In the rows, zero is written as 128.
Each row of numbers belongs to one of the nodes below and depends on some of the facts about them. Some rows are named. Which node is each other row?

Some nodes and their rows:
rogruk: [109 136 120 120 109  73 138 173 143 160 149 104 122  78 138 136  79 120
 107 168 120  89 121 139 105 169 119 131 111 100 132 151 125 126 115 168
 105 124 122]
brepurom: [ 93 132 120 143 112  68 119 187 146 168 151 115 133  66 144 142  83 126
  91 177 127  85 126 142  93 176 120 131 117 112 129 156 130 104 128 182
  90 120 115]
meklem: [124 101 113 159 112  79 128 160 149 148 128 142 108  97 125 159  69 119
 113 175 142  90  95 125 112 184 121 149  85  89 140 126 103 119 123 178
 104  95 120]
mita: [101 108 119 155 118  80 119 179 150 132 129 143 131  74 142 167  81 129
  99 186 141  79 108 120 105 190 120 143 110 110 135 143 108  88 152 185
  91  98 105]
vidrusto: [108 126 110 121 116  93 173 147 136 139 133 107 116 101 135 154  86 103
 121 167 138 100 117 115 129 130 126 152 102 115 148 151 131 163 120 152
 125 106 129]
sosen: [116 111 118 127 113  86 140 165 149 118 126 125 121  83 138 158  76 120
 120 175 133  85 102 117 117 178 118 146 105 101 137 139 101 110 140 170
 107 102 112]
besel: [107 137 119 118 110  71 140 171 145 163 148 106 121  79 138 136  78 120
 104 172 122  88 120 138 107 167 117 135 111 101 133 150 126 123 114 166
 108 126 124]
dribregrum: [ 92 123 112 145 117  89 154 163 136 148 136 119 127  91 141 160  91 113
 105 175 146  98 123 119 118 141 126 149 110 125 144 157 135 142 133 165
 110 100 122]
derur: [113 108 120 132 114  88 139 165 151 115 126 122 121  82 137 157  75 116
 119 173 133  83 100 117 115 175 119 146 105 100 138 139 101 109 136 171
 107 104 112]
vuklo: [ 95 142 138 114  96 103 116 166 149 150 136 131 109 100 135 158  93 128
 122 164 118  95 120 111  94 149 114 123 128 122 141 140 105 147 150 159
  98  94 115]
ropi: [ 82 135 124 118 110  93 118 168 161 154 140 130 111  99 140 148  90 121
 113 163 127  97 102 110 100 141 116 143 124 116 147 135 104 129 134 157
  93  97 127]
zuflel: [114  97  97 130  99  71 167 164 140 164 155 123 146 130 159 203  86 144
 112 185 167  67 130 120 127 152  93 127 129 142 135 165 117 145 160 155
 120 119 146]
teskol: [ 78 157 127 100 106 104 124 167 152 134 134 126 117  94 149 145  99 114
 103 163 118  92 116  98 109 135 116 144 135 110 148 134 111 111 135 158
  94  98 119]
plestolok: [ 91 121 115 149  98  65 117 196 145 184 150 118 129  76 140 142  81 131
 101 180 137  93 122 149  94 182 121 133 108 108 129 155 127 107 136 182
  90 122 121]
skifulas: [ 75 129 118 161 126  93 137 175 140 136 138 119 145  68 150 163  97 111
  83 175 144  88 132 116 106 144 127 143 126 137 143 165 138 117 146 179
  93  98 108]
bradan: [134 114 117 103 117  90 160 144 148 113 125 118 105  96 131 152  73 113
 133 170 126  88  94 112 130 169 117 152  96  91 142 132 100 132 119 154
 125 106 120]
gogem: [133 113 119 105 117  91 159 146 149 112 125 117 108  95 131 155  70 111
 134 168 126  86  95 113 127 169 117 148  98  92 140 132 100 134 123 156
 122 107 119]
megik: [ 82 124 125 169 106  95 153 163 139 137 132 110 136  81 136 155  81  89
 102 174 149  98 117 122 112 130 123 150 107 118 150 156 120 141 131 167
 113 108 125]
kisto: [ 84 137 122 137 128  85 112 156 168 164 146 138 106 101 133 150  84 115
 102 165 132  93  93 112  97 141 113 146 118 118 148 129 102 137 112 159
  93  95 132]
vemil: [ 75 127 122 130  92  88 119 177 160 164 138 134 110 106 138 150  88 117
 121 172 136 104  97 117 100 144 114 149 118 111 146 138  97 127 141 157
  97 101 136]

There are 3 kinds of fact about the nodes: α, κ, θ.
α: belongs to class; κ: points at; θ: uses
bave α 911; begrom α 911; besel α 82; betrur α 355; bevin α 355; bifem α 911; bogires α 754
borur α 911; bradan α 911; bratruk α 911; breku α 754; brepurom α 82; bripos α 911; britruk α 754
bruras α 754; bugeklum α 754; dagrugru α 355; daklek α 911; defar α 911; degabem α 355; degar α 911
derur α 911; desuk α 911; detrel α 754; detrur α 82; dobas α 754; dralir α 754; drefuskes α 82
dresum α 82; dribregrum α 754; drivepar α 355; drogrurak α 355; droskil α 82; dudrir α 82; dutum α 754
fedruk α 355; fele α 355; feskil α 754; feti α 82; fladu α 911; flafi α 911; flegris α 754
flestis α 754; fliven α 82; flukla α 754; fluten α 82; fluvik α 355; fubra α 355; futotek α 355
fuzu α 82; gefle α 355; ginevi α 82; gogem α 911; grezum α 754; gristo α 754; gritubek α 355
groflek α 355; grudas α 754; guve α 911; kagim α 911; kesta α 754; keza α 754; kipoplel α 355
kisto α 355; kitu α 754; kivefum α 911; klenan α 911; klidos α 911; klipatral α 82; klistun α 754
klomu α 911; klotroflil α 82; klugim α 754; klutes α 911; kluvul α 754; kodukel α 911; lepla α 355
lepo α 754; lesi α 355; libros α 355; lika α 82; listuk α 355; lugi α 355; luskek α 355
lutron α 754; luvodre α 754; maba α 82; mafliflos α 911; megik α 754; megral α 355; meklem α 911
midugu α 355; misik α 355; misu α 911; mita α 911; mogum α 911; mukla α 355; mutronel α 82
namu α 82; navik α 754; nodras α 355; nukudro α 754; nusa α 754; pabri α 754; pefar α 911
pifa α 754; pitritem α 754; plastar α 82; plavi α 754; plepom α 82; plestolok α 82; pletizes α 82
pliba α 754; plogem α 355; plugis α 911; podrer α 754; pogor α 911; pudrer α 754; pufle α 911
pugi α 754; ridol α 911; rogruk α 82; ropi α 355; sebanar α 355; skazi α 355; skelos α 911
skifulas α 754; skiror α 911; skisko α 911; skitar α 911; sosen α 911; stanin α 355; stesker α 82
suti α 911; tari α 911; tavir α 911; teges α 911; teskol α 355; timibek α 754; toden α 754
tolal α 355; tolu α 82; tradrun α 355; tribabun α 355; tribrugru α 754; triflel α 911; trigon α 355
trikas α 754; triklufon α 82; triskestim α 911; trotra α 355; trozal α 82; truklam α 911; trural α 754
trutom α 754; valago α 82; vasas α 754; vemil α 355; vestis α 754; vidrusto α 754; vipar α 82
voske α 355; vuklo α 355; vunene α 911; zasito α 355; zeplil α 355; zuflel α 754; zuklefu α 355
zumar α 82; zuse α 754; besel κ dralir; betrur κ lutron; bevin κ luskek; bogires κ toden; bradan κ ridol
bratruk κ fliven; bripos κ kitu; bruras κ misu; bugeklum κ listuk; daklek κ bave; defar κ besel; degabem κ tolu
degar κ trural; desuk κ kagim; detrel κ navik; dralir κ feti; dribregrum κ daklek; drogrurak κ mafliflos; droskil κ degabem
dudrir κ mukla; fele κ bugeklum; feti κ kipoplel; fladu κ keza; flafi κ teskol; flegris κ fubra; fliven κ namu
futotek κ lugi; fuzu κ nukudro; gefle κ plepom; ginevi κ kisto; gogem κ bripos; grezum κ kodukel; gristo κ pugi
gritubek κ klotroflil; groflek κ dobas; grudas κ mita; guve κ zasito; kesta κ podrer; keza κ futotek; kisto κ trotra
klidos κ dribregrum; klistun κ skiror; klomu κ fladu; klugim κ klidos; kluvul κ megral; kodukel κ zuflel; lepla κ tavir
lesi κ fuzu; lika κ skazi; lugi κ bruras; luskek κ pitritem; maba κ klenan; mafliflos κ flukla; meklem κ brepurom
midugu κ plastar; mogum κ bratruk; mukla κ groflek; navik κ triklufon; nukudro κ tribrugru; nusa κ britruk; pabri κ zuse
pefar κ lepla; pifa κ betrur; plastar κ fele; plavi κ grudas; plepom κ vestis; pliba κ dudrir; plogem κ misik
pogor κ gritubek; pudrer κ drefuskes; pufle κ detrur; pugi κ midugu; ridol κ lika; sebanar κ triskestim; skazi κ truklam
skiror κ vipar; skisko κ maba; skitar κ drogrurak; sosen κ klipatral; stanin κ meklem; suti κ dutum; tari κ tolal
tavir κ klutes; teskol κ plestolok; toden κ zumar; tolal κ nusa; tolu κ plavi; tribabun κ bifem; trigon κ skifulas
trikas κ pifa; triklufon κ nodras; trotra κ vemil; trozal κ vasas; trural κ sebanar; valago κ plugis; vemil κ feskil
vestis κ valago; vidrusto κ sosen; voske κ vuklo; vuklo κ fluvik; zasito κ bevin; zeplil κ breku; zuflel κ gefle
zumar κ pefar; zuse κ klomu; bave θ luskek; begrom θ triflel; betrur θ fedruk; bevin θ meklem; bifem θ fliven
borur θ mukla; bratruk θ klipatral; breku θ degar; brepurom θ bifem; britruk θ namu; daklek θ tribrugru; defar θ misik
degar θ kipoplel; derur θ stesker; desuk θ nukudro; drivepar θ listuk; drogrurak θ tolu; dutum θ fluvik; fedruk θ fladu
fele θ ginevi; feskil θ suti; feti θ gefle; flafi θ tolal; flegris θ dudrir; flestis θ kisto; fliven θ navik
flukla θ plestolok; fluten θ tari; fluvik θ timibek; fubra θ brepurom; gefle θ luvodre; ginevi θ groflek; gogem θ libros
grezum θ pufle; gritubek θ degabem; guve θ klutes; kagim θ maba; kesta θ lepla; kisto θ flafi; kitu θ trural
kivefum θ skiror; klomu θ grudas; klotroflil θ podrer; klutes θ lika; kluvul θ keza; lepo θ kagim; lesi θ derur
libros θ mafliflos; lika θ lutron; listuk θ vestis; lugi θ borur; lutron θ dutum; luvodre θ nusa; maba θ nodras
megik θ plepom; megral θ misu; midugu θ fele; misik θ zeplil; mutronel θ kesta; namu θ futotek; navik θ pletizes
nodras θ kitu; nukudro θ skelos; pabri θ megik; pefar θ sosen; pifa θ valago; plastar θ gritubek; plavi θ flestis
plepom θ tribabun; pletizes θ trozal; plugis θ klomu; podrer θ fuzu; pogor θ desuk; pudrer θ feti; pufle θ bave
rogruk θ bruras; ropi θ plugis; sebanar θ begrom; skazi θ klidos; skifulas θ lesi; sosen θ drivepar; stanin θ gogem
stesker θ trikas; suti θ breku; tari θ bripos; teges θ pugi; teskol θ gristo; toden θ plastar; tolal θ trigon
tradrun θ teges; triflel θ rogruk; triskestim θ vuklo; trozal θ ropi; trural θ pefar; trutom θ fubra; valago θ vunene
vipar θ skisko; vuklo θ zasito; vunene θ dagrugru; zasito θ droskil; zeplil θ vemil; zuklefu θ flukla; zumar θ zuflel
zuse θ dresum

Name these rows:
No name comes twice in this set of rows, the named rows included.
[121 138 119  97 112  76 156 157 144 153 148  92 112  89 133 129  73 112
 121 163 115  89 113 135 117 159 117 137 104  93 134 145 123 145 101 152
 120 129 130]  trozal
[115 155 111  99 118  80 139 165 133 157 145 112 116  81 145 132  91 123
  86 164 110  87 135 126 118 167 126 138 113  89 135 141 147 105 106 169
 101 117 114]  fluten
[ 93 124 116 160  97  66 116 191 142 187 149 123 126  78 136 139  80 126
  93 179 137  94 122 150  94 179 122 136 104  99 131 148 127 105 127 185
  90 120 122]  klipatral
[137 133 130  95  83  80 157 162 131 163 142 101 102  98 124 138  75 122
 141 169 113  96 124 143 108 168 114 120  97  94 131 150 119 168 121 153
 129 130 128]  droskil
[ 69 147 139 107 110 103 127 170 166 120 139 114 127  83 147 148  90 109
 117 166 119  85 106 104  99 131 109 136 144 127 146 149  95 124 145 150
 100 108 121]  drogrurak
[118  99  96 114 108  75 141 174 144 142 126 134 109  99 142 155  84 136
 126 175 140  98  97 119 127 186 126 159  94  93 136 133 116 101 143 171
 104  98 117]  skelos
[105 134 105 115  87  67 140 180 133 180 142 115 114  95 141 128  85 124
 105 173 130 104 120 139 118 168 125 151  96  80 137 139 134 107 118 168
 105 123 131]  dresum
[140 131 128 116 132  98 152 129 146 103 124 123 106  91 124 152  68 101
 110 165 119  77 102 107 126 164 116 146  97  85 146 120 104 132 100 161
 123 103 115]  guve
[ 94 135 113 127 126  98 158 160 132 131 135 114 130  83 147 161  97 112
  99 169 135  92 132 110 120 137 128 147 118 125 145 158 141 135 132 164
 109 100 113]  pifa
[146  96 106 127 103  75 148 148 154 129 145 131 155 133 158 209  65 138
  94 175 158  34 117 106 138 179  75 122 132 103 134 131  82  99 142 162
 114 122 143]  kodukel
[ 60 139 133 126 123  94 106 184 169 137 144 125 135  73 151 157  96 125
 101 170 125  82 110 108  87 146 112 134 149 141 142 153 104 108 154 166
  80 100 111]  megral
[ 91 125 113 147 117  88 154 165 134 149 139 124 126  92 144 166  91 116
 101 182 149  93 125 120 116 142 122 148 112 126 144 161 132 141 136 166
 111 103 124]  bugeklum
[115 114 119 131 116  82 137 163 148 123 128 136 119  87 138 166  76 123
 113 184 137  79 104 116 116 181 113 146 105 101 137 141 103 108 137 171
 108 105 115]  tavir
[ 84 159 144 136 106  71 141 172 143 149 145 121 113  58 130 130  71  97
 102 207 123  88 114 143  96 159 112 147 103 100 140 161 108 117 106 163
 124 142 133]  plepom

Now the same nodes, written a new way:
Some nodes and their rows:
derur: [148 128  85 152 132 131 158 142 131 110 148 111 134 174 124 104 117  96
 126 116 180 112 141 118 173 117 124 158]
ridol: [120 129 103 143 128 118 145 172 148 112 125 109  98 100 127 123 123 118
 136 130  89 124 118 127 110 151 129 125]
zasito: [112 114 162 125 143 118 134 144 128 126 143 107 117 121 129 152 124 134
 145 127 124 119 154 116  83 144 121 123]
bevin: [109 114 159 124 142 118 134 144 129 127 144 105 116 118 130 151 124 136
 142 128 124 119 153 116  82 145 121 123]
misu: [141 154  50 147 130 135 160 151 140 113 137 116 128 166 121 109 114 124
  96 113 145 118 116 128 164 118 128 156]
triskestim: [145 130  83 153 132 131 159 137 132 110 149 109 133 166 126 102 117  96
 120 116 182 112 139 120 174 117 125 158]
voske: [113 134 125 126 141 121 143 155 136 131 135 106 114 116 123 149 118 158
 123 129  87 127 144 125  81 145 125 119]
bogires: [123 125  97 149 130 114 127 162 139 137 122 117 116  98 112 108 136 119
 107 137 111 136 110 130  91 135 115 117]
kodukel: [165 115  93 154 125 106 164 157 152 113 102  96 111  66 125 144 117 134
 136 113  57 135 172 120 106 123 143 130]
fluvik: [126 141 137 112 143 128 153 114 123 127 160 109 155 160 123 109 106 115
  88 118 164 115 166 108 152 119 121 150]
trigon: [120 134 121 128 141 123 144 159 133 131 135 108 116 129 120 149 117 162
 127 128  88 127 149 125  85 142 124 120]
podrer: [165 130  92 156 136 128 138 117 122 132 146 121 142 157 112 111 128 100
  96 126 181 124 132 129 158 104 115 152]
kesta: [145 113 135 146 133 115 117 136 130 128 126 125 115 104 119 140 139 103
 128 133 131 127 121 124 103 124 117 131]
fele: [146 130 219 126 150 137 124 115 113 113 172 110  76 127 132 184 113 117
 175 170  79 108 142 148 129 184 122 116]
dribregrum: [140 128 112 148 132 116 124 153 137 132 121 121 107  91 114 131 134 122
 114 141  89 135 111 135  94 138 119 118]
vestis: [202 107  94 168 127  98 150 128 145 135  88  99 126  38 111 165 124 146
 110 116  42 151 189 128  89  99 140 126]
teskol: [113 117 154 123 142 119 135 141 129 127 143 107 120 122 129 156 123 137
 139 125 126 118 154 116  85 140 122 126]
desuk: [126 112 130 142 129 117 138 157 139 107 130 112 107 117 132 132 128 100
 152 122 131 115 129 114 118 138 125 137]
luvodre: [166 128  93 155 136 128 138 122 121 131 145 122 142 161 111 112 128 101
 101 126 177 124 134 127 159 104 115 152]
sosen: [109 105 108 161 128 116 126 136 146 103 125 100 103 105 134 153 123 109
 138 118 142 112 120 130 116 155 124 135]

Name these rows:
No name comes twice in this set of rows, the named rows included.
[114 113 113 143 137 115  93 143 126 123 125  84 114  93 131 140 128 107
 137 122 126 113 153 153  95 152 123 143]  maba
[142 108 142 149 134 114 116 145 128 128 131 121 110 106 118 131 140 100
 140 141 128 126 122 127 100 135 114 124]  plavi
[134 134 112 144 146 137 148 104 120 125 167  99 137 176 123 142 106 134
 107 125 176 111 156 136 154 135 120 147]  listuk
[162 129  87 155 138 128 141 117 121 132 147 119 143 153 116 118 130  95
  99 126 181 127 122 127 157 104 116 151]  trutom
[120 125  90 154 143 132 143 104 126 126 158  93 146 175 123 145 106 144
  96 113 193 112 157 134 144 132 118 148]  nodras
[127 111 132 141 129 116 137 161 139 106 128 113 104 116 132 133 128 101
 157 124 125 115 130 114 115 141 125 135]  degar
[101 138 154  91 142 125 101 149 131 116 114 148 114 146 136 224 137 166
 124  91 126 108 102  98  50 115 122 149]  lugi
[198  92 117 147 132  93 135 135 130 128  93  69 136  33 126 159 122 123
 149 101  55 137 252 131  86  98 148 149]  plepom
[118 131 100 132 129 123 160 140 136 112 150 110 147 154 126  64 114  75
  98 116 187 113 138 105 179 121 120 155]  klutes
[125 111 158 128 142 119 132 158 125 126 139 112 116 143 124 158 124 145
 163 127 119 119 164 115  80 139 120 125]  tolal
[108 133 131 127 141 121 143 158 135 131 140 103 111 115 123 142 117 154
 127 135  88 127 143 128  82 152 123 114]  degabem
[150 140 138 121 134 120 133 106 126 126 142 128 153 129 114  85 119  71
  68 127 158 123 134 110 174 107 115 153]  lutron
[141 106 129 147 129 118 136 178 135 106 126 118 103 143 126 137 129 111
 179 124 122 115 142 114 113 135 123 135]  flafi

The same nodes again, as new rows of numbers:
Some nodes and their rows:
zasito: [128 170 108 116 114 121 112 114 148 126 117 127 143  96 108 149 122 163
 150 143 139 152  92 143 144 151 128 122]
midugu: [233 183  91 155 158 143  94  63 167 111  60  63 120  74 125 126 137 163
 163 147  94 179  89 163 186 134 116 143]
fele: [236 181  94 157 160 145  93  61 167 110  57  61 120  75 127 125 138 161
 162 147  92 178  89 163 189 135 117 143]
skazi: [128 162 114 121 114 123 113 115 146 124 114 126 140 103 111 149 117 156
 147 137 137 149  95 139 141 147 132 122]
luvodre: [131 141 145 130 137 142 126 127 140 123 123 136 120 157 135 122 117 109
 125 137 112 109 122 130 128 151 144 136]
ropi: [148 139 143 145 120 140 150 112 155 100 105 139 128 135 125 167  96 126
 124 121 138 117  98 124  99 112 144 112]
vipar: [132 116 165 121 133 136 140 129 145 132  96 128 115 142 144 131 107 119
 147 130 141 109 135 130 138 131 131 120]
listuk: [161 117 140 150 122 146 116 102 146 113  80 109 122 134 135 146 103 121
 128 111 118 130 109 133 146 131 147 139]
timibek: [130 139 134 145 137 121 127 124 129 137 117 143  96 150 131 113 107 106
 132 129 111 121 130 115 117 150 146 132]
triklufon: [131 149 116 113 136 104 133 125 141 152 105 145 109 101 119 122 123 151
 171 146 149 143 128 134 139 144 109 114]
mukla: [128 166  93 131 120 107 113 115 137 137 109 140 125  88 108 141 120 161
 154 135 140 166 101 128 135 152 129 119]
mafliflos: [136 168 113 111 132  89 132 111 116 150 121 133 122 104 132 125 130 146
 138 133 146 155 115 125 125 143 114 144]
tavir: [ 91 180  84  91 120 112 162 180  98 170 161 130 146  98 136 132 108 143
 159  99 167 168 133 152  98 139 155 139]
fladu: [158 131 131 110  66  35 101  93 162 124 180 172 106 175 157 160 162 164
 143 184 193 191 127  91 105 198  63 131]
plogem: [126 151 109 138 117 111 115 114 135 133 104 143 121 103 115 143 114 150
 145 130 139 155 106 119 132 151 133 120]
mita: [138 134 145 133 135 110 143 117 107 141 105 127 113 136 158 126 112 115
 118 109 140 134 130 110 115 131 138 147]
keza: [155 126 118 124  68  52  85 104 185 117 192 195  92 196 136 150 163 155
 153 202 167 179 131  93 104 219  68 119]
dudrir: [132 158 108 108 138 102 132 125 141 155 107 143 112  92 114 121 126 156
 176 149 148 149 126 139 141 145 106 114]
fuzu: [131 155 111 108 136 101 132 124 142 154 107 145 111  95 116 121 127 155
 174 150 150 148 126 136 140 147 106 113]
vestis: [ 56 176 139  96 153  73 110  74 106 156  93 211 118  81  42 102 124 142
 103 169 106  67  71  99 141 148  95 126]

Which node is each row?
No name comes twice in this set of rows, the named rows included.
[134 136 144 128 132 139 124 125 141 125 123 136 119 158 130 122 113 108
 126 132 111 108 121 134 126 148 141 140]  lepo
[168 152 135  98  76  60 126  90 172 110 181 160 122 167 143 170 155 162
 137 183 187 166 110 117  98 169  68 129]  klomu
[123 108 179 118 140 130 113 150 146 131  89 120 140 145 151 116 100 131
 158 132 123 120 134 116 130 126 119 129]  brepurom
[126 124 134 155 121 125 123 119 129 125  92 140 113 128 135 145 102 125
 129 114 135 138 118 104 125 143 152 122]  dagrugru
[122 136 162 145 103 128 123 114 141 119 106 106 115 140 132 149  86 119
 130 121 129 126 110 120 134 138 161 117]  fluvik
[251 177 104 137 182 143 111  67 173 127  50  58 104  75 135 102 147 158
 186 161  97 165 114 177 198 125  94 139]  plastar
[150 156 135 105 137 119 154 123 165 125 113 144 127 115 113 140 113 148
 165 151 146 121 112 144 109 113 101 108]  trozal
[119 173  89 118 134 114 127 141 131 150 141 151 117 116 109 114 123 136
 156 139 124 146 121 140 118 159 133 130]  bogires
[143 142 115 127 103  82 102 113 161 128 161 175 100 164 128 133 146 143
 148 174 144 157 127 108 113 191  96 125]  bruras
[119 118 162 141 119 137 101 134 140 114  94 119 147 141 143 141  96 132
 133 117 120 131 109 109 129 137 146 133]  fubra
[138 173 125  97 128 104 132 111 125 140 128 118 139 110 131 132 130 147
 137 139 144 145 107 142 132 139 115 148]  daklek

